[ -5   0   3 -13 -22  -6 -13 -16   1 -11  -2  -4   3  26 -27  11  21   9
   3   1   4 -43  -8 -15  -6 -15  19   5   8  -1 -12  12  16  -3 -10 -18
  -1   9   1  -1   7  -6]	(14)
[ -6 -11  21 -11 -16   1  -4  -6  -2   2   8   5   3  23   5  -4  -8   2
  11  -1   9  10  -9   3 -11  -7  15   3   1   7  -7   7   6  -4  -5  -3
   3  26 -12  -5  18   1]	(34)
[ -1  -8  13  -3  -4   0   5 -18  -4   4   8   4   2   4   9  -5  -8  -1
   8   3   6  21  -4   3  -4   2   7   0  -2   7  -2   2   3   1  -1  -1
   4  22 -13   0   9   3]	(34)
[ -4   2   2  -6  -8  -3   1  -5  -2  -6   7   0   0   6  -9   2   8   2
   3   2  -1 -14  -1  -3  -2  -7  11  -1   0  -4  -4   2   5   1  -4  -1
   2  11  -8  -4   5   4]	(14)
[  1  -9  12  -4  -4   3  -4   0   0   5  11   1   3  12  19  -3 -16   3
   1  -1  12  30  -8   6  -4  12  14   4   2  15   1   1   4  -9  -3   2
   7   6   2  -2  14  -9]	(34)
[ -6   2   5  -2  -3  -1  10   1  -5  -2   8   4   2  -5  -2  -5   2   2
   1   3  -3   5  -2   5  -3  -6   7  -4  -6  -8  -1   4   0   7   1   5
   7  25 -24  -2   2  12]	(34)
[-10   0   5  -1  -3   4  20   3  -8   2   1   4   1 -10  -5 -15   5   1
   7   7  -4   9   3   8  -5 -23   5   0 -10 -16  -1   2  -4  10   3   5
  11  44 -42  -1   5  15]	(34)
[ -3   4   6  -6 -10  -4   2  -6  -3  -6   7  -1   1   7 -14   2   9   4
   0   0  -2 -18   0  -4  -1  -7  10   0  -2  -3  -5   5   3   4  -3  -6
   3  13  -9  -2   4   5]	(14)
[ -6   4  -1  -6 -11   1   0  -5  -3  -7   1  -3   2   3 -17   3  17   4
   2   0   1 -28   0  -5  -1 -13   9   1   0  -7  -4   5   5   4  -3  -6
  -1  14  -9   2   2   3]	(14)
[  2   2   2   5   4   0  13   6  -4   7   1   3   2 -11   9  -6  -4  -3
  -9  -1  -4  22   3  10  -1   4  -2  -1  -6  -3   5  -3  -7   6   5   8
   8  11 -18   2  -2   6]	(34)
[ -7  -3  11  -5  -4   5   7   2  -5   4   3   7   2   1   0 -13  -3   0
   8   5   0  16  -1   4 -10 -13   4  -2  -7  -8  -1   2   0   0  -2   4
  12  33 -29  -2   8   9]	(34)
[ -6  -4  17 -13 -17  -3   0 -10  -3  -5  16   3   2  21 -10   3   3   3
   8   0   5 -12  -7  -4  -1  -8  23   4   1   4  -8   6   5  -8  -6 -11
   2  23  -8  -7  15   3]	(14)
[  0  -3   5  11  14   7  18  15  -4  10 -10   4  -3 -24  22 -18  -9  -5
   2   5  -8  44  10  16  -4  -6 -18  -5  -9 -11   7 -10 -15   7   8  15
  15  23 -26   1  -7   7]	(34)
[-10   3  10  -9 -14  -2  15  -5  -6  -2   8   5   5   3 -17  -9  11   1
  10   8  -5  -8   3  -1  -8 -27  10  -1  -4 -16  -4   6   1   9  -3  -4
  15  44 -40  -2  10   8]	(14)
